Below is a small trained network, with its code and all its weights. Each question gives an input and a class and asks what happens when units are switched off, that is, made to give their printed mean instead of their output.

import numpy as np


def w(rows, s, z=0):
    codes = np.array(rows[::2]) - 128.0
    scale = np.full(codes.shape[1], s)
    scale[-1] = z or s
    return codes * scale


def f(y):
    return y / 2 * (1 + np.tanh(0.7978845608 * (y + 0.044715 * y**3)))


def log_softmax(a):
    a = a - a.max(-1, keepdims=True)
    return a - np.log(np.exp(a).sum(-1, keepdims=True))


def net(x, mask):
    res = np.array(x, float).reshape(1, 5) / 4 @ E
    y = f(res @ A[0][:, :-1].T + A[0][:, -1])
    res = res + np.where(mask, y, B[0][:, -1]) @ B[0][:, :-1]
    return log_softmax(res[-1] @ U[:, :-1].T + U[:, -1])


A, B = {}, {}
E = w([
[185,216,205,121],'x0',
[136,114,118,143],'x1',
[213,160,68,2],'x2',
[123,144,211,64],'x3',
[98,24,190,74],'x4',
],0.0085)
A[0] = w([
[91,154,76,132,141],'N1',
[143,186,71,174,155],'N2',
[108,183,161,177,95],'N3',
[209,152,98,110,106],'N4',
[197,97,78,104,143],'N5',
[44,73,192,178,224],'N6',
[167,249,142,156,159],'N7',
[100,25,110,109,106],'N8',
[31,217,140,127,193],'N9',
[200,72,170,112,189],'N10',
[155,157,129,87,97],'N11',
[186,104,27,125,185],'N12',
[38,68,104,81,94],'N13',
[21,238,73,150,148],'N14',
[127,71,110,81,174],'N15',
[194,183,134,159,79],'N16',
[81,149,216,80,253],'N17',
[116,75,120,137,64],'N18',
[142,169,180,80,235],'N19',
[121,197,170,208,96],'N20',
[163,254,80,72,125],'N21',
[94,139,63,172,145],'N22',
[15,65,166,185,184],'N23',
[104,179,187,152,231],'N24',
[116,179,155,76,212],'N25',
[96,198,154,186,90],'N26',
[150,166,109,49,84],'N27',
[156,141,39,116,147],'N28',
[100,73,87,81,183],'N29',
[163,97,94,164,100],'N30',
],0.0098,0.005)
B[0] = w([
[156,85,100,99,153],'N1',
[86,123,125,154,185],'N2',
[181,64,206,171,155],'N3',
[101,252,187,92,171],'N4',
[142,177,152,88,177],'N5',
[36,121,87,170,250],'N6',
[108,152,130,188,202],'N7',
[103,166,215,92,193],'N8',
[145,82,112,173,173],'N9',
[127,124,81,70,181],'N10',
[127,183,144,107,153],'N11',
[111,155,123,80,208],'N12',
[110,156,255,92,185],'N13',
[142,63,99,124,188],'N14',
[152,144,144,51,187],'N15',
[95,195,233,187,155],'N16',
[134,103,80,144,221],'N17',
[112,158,229,141,140],'N18',
[123,124,73,125,207],'N19',
[194,106,156,185,178],'N20',
[62,226,120,116,218],'N21',
[126,106,107,154,182],'N22',
[21,147,144,167,255],'N23',
[125,69,62,216,191],'N24',
[106,153,63,152,188],'N25',
[159,108,161,151,165],'N26',
[118,185,154,121,181],'N27',
[145,138,91,90,185],'N28',
[119,106,173,22,196],'N29',
[176,128,137,109,141],'N30',
],0.0067,0.0089)
U = w([
[64,2,38,188,214],'0',
[35,152,165,152,132],'1',
[164,118,45,55,253],'2',
[177,82,197,30,10],'3',
[184,79,177,248,25],'4',
],0.0074,0.003)

Each question gives the input, the list of numbers given to net, and the class t.
The units are the neurons (one row each of A and B). Each row of codes is followed by its name. A weight is (code - 128) times the scale printed after its matrix; where a second scale follows, it is the last column's (A, B and U).
mask holds one flag per neuron, in row order. A switched-off neuron (its flag False) gives its mean, the last column of its row in B, instead of its output. The means were averaged over made-up inputs and are rounded, as every weight is.
A unit's drop is (log p(t) with every unit on - log p(t) with that unit switched off) / (log p(t) with every unit on - log p(t) with every unit switched off).
The circuit of an input: a set's keep is (log p(t) with only the set's units on - log p(t) with every unit switched off) / (log p(t) with every unit on - log p(t) with every unit switched off). Starting from the 12 units with the biggest drops (on a tie, the unit counted first), units are removed one at a time, each time the one whose removal leaves the highest keep (on an exact tie, the one counted first), for as long as the keep stays at least 0.8.
circuit, biggest first: the units of the circuit, biggest drop first
top k neurons: the k neurons with the biggest drops, biggest first
drop when u is switched off: that unit's drop, to one decimal
input [4,2,-7,5,0], class 4: circuit, biggest first : N20
input [-7,-8,1,3,7], class 3: circuit, biggest first : N29, N13
input [1,-8,6,-1,-7], class 1: top 2 neurons : N21, N16
input [5,7,-5,-6,-2], class 4: circuit, biggest first : N20, N3
input [-8,6,-2,-5,1], class 1: circuit, biggest first : N8, N13
input [6,0,6,5,-2], class 1: top 4 neurons : N21, N16, N7, N4
input [5,3,-8,3,0], class 4: top 2 neurons : N20, N3
input [2,5,-7,8,-2], class 4: top 3 neurons : N20, N3, N26
input [6,-4,0,8,4], class 0: top 2 neurons : N24, N17
input [1,-7,3,4,6], class 2: drop when N25 is switched off : 0.2
input [-6,1,5,-5,-1], class 2: drop when N28 is switched off : 0.1
input [-3,-8,-7,-2,-8], class 0: drop when N5 is switched off : 0.0
